Below are the code and all the weights of a small trained network. Each question names an input and a class and asks about switching units off, where a switched-off unit gives its printed mean instead of its output.

import numpy as np


def w(rows, s, z=0):
    codes = np.array(rows[::2]) - 128.0
    scale = np.full(codes.shape[1], s)
    scale[-1] = z or s
    return codes * scale


def f(y):
    return np.maximum(y, 0)


def log_softmax(a):
    a = a - a.max(-1, keepdims=True)
    return a - np.log(np.exp(a).sum(-1, keepdims=True))


def net(x, mask):
    res = np.array(x, float).reshape(1, 8) / 4 @ E
    y = f(res @ A[0][:, :-1].T + A[0][:, -1])
    res = res + np.where(mask, y, B[0][:, -1]) @ B[0][:, :-1]
    return log_softmax(res[-1] @ U[:, :-1].T + U[:, -1])


A, B = {}, {}
E = w([
[189,107,25,86,233,232,176,233],'x0',
[200,254,11,125,105,85,61,54],'x1',
[110,109,120,95,129,155,79,109],'x2',
[154,147,156,128,129,159,124,115],'x3',
[165,84,129,122,124,135,82,118],'x4',
[123,117,112,169,122,144,184,92],'x5',
[114,135,130,112,133,151,119,110],'x6',
[119,152,143,117,132,167,129,103],'x7',
],0.0095)
A[0] = w([
[63,32,249,128,128,167,161,182,61],'N1',
[60,133,250,165,60,22,84,30,194],'N2',
[187,238,8,139,71,88,77,65,1],'N3',
[141,140,165,127,85,118,166,101,170],'N4',
[113,102,162,125,125,129,146,156,55],'N5',
[185,106,47,90,232,209,172,209,223],'N6',
[88,150,100,85,149,133,171,132,220],'N7',
[88,67,200,121,132,147,157,154,83],'N8',
],0.013,0.0024)
B[0] = w([
[180,224,129,71,189,35,180,50,226],'N1',
[119,52,128,210,83,244,107,254,251],'N2',
[131,169,137,60,191,33,188,41,232],'N3',
[123,114,114,58,124,163,32,142,156],'N4',
[96,109,119,116,138,82,76,66,155],'N5',
[92,73,167,193,56,195,73,221,252],'N6',
[138,78,150,189,93,155,119,92,155],'N7',
[130,175,54,80,138,88,137,36,188],'N8',
],0.0091,0.025)
U = w([
[101,61,146,193,40,174,101,202,250],'0',
[133,157,118,68,169,5,165,45,6],'1',
],0.011,0.0016)

Each question gives the input, the list of numbers given to net, and the class t.
The units are the neurons (one row each of A and B). Each row of codes is followed by its name. A weight is (code - 128) times the scale printed after its matrix; where a second scale follows, it is the last column's (A, B and U).
mask holds one flag per neuron, in row order. A switched-off neuron (its flag False) gives its mean, the last column of its row in B, instead of its output. The means were averaged over made-up inputs and are rounded, as every weight is.
A unit's drop is (log p(t) with every unit on - log p(t) with that unit switched off) / (log p(t) with every unit on - log p(t) with every unit switched off).
most important unit: the unit with the biggest drop
top k neurons: the k neurons with the biggest drops, biggest first
drop of u: that unit's drop, to one decimal
input [-6,-8,1,4,8,-8,0,-2], class 1: most important unit => N1
input [5,6,0,-2,2,-8,-5,7], class 1: top 2 neurons => (N3; N2)
input [5,-7,7,-5,-7,-2,-4,5], class 1: top 2 neurons => (N1; N2)
input [2,-3,-3,-3,6,4,5,-7], class 1: top 2 neurons => (N2; N1)
input [-7,7,8,7,-4,7,-8,3], class 0: top 3 neurons => (N2; N1; N8)
input [0,-1,2,1,7,-4,-2,-1], class 1: top 2 neurons => (N2; N6)
input [-4,-7,-3,5,-3,-5,0,-2], class 1: drop of N1 => 1.6
input [-8,3,3,-7,-5,0,2,0], class 0: drop of N2 => 9.7
input [-8,8,2,-6,-8,0,-1,-5], class 0: drop of N8 => 0.3
input [5,-8,-3,-8,1,-1,5,-6], class 1: drop of N1 => 1.4
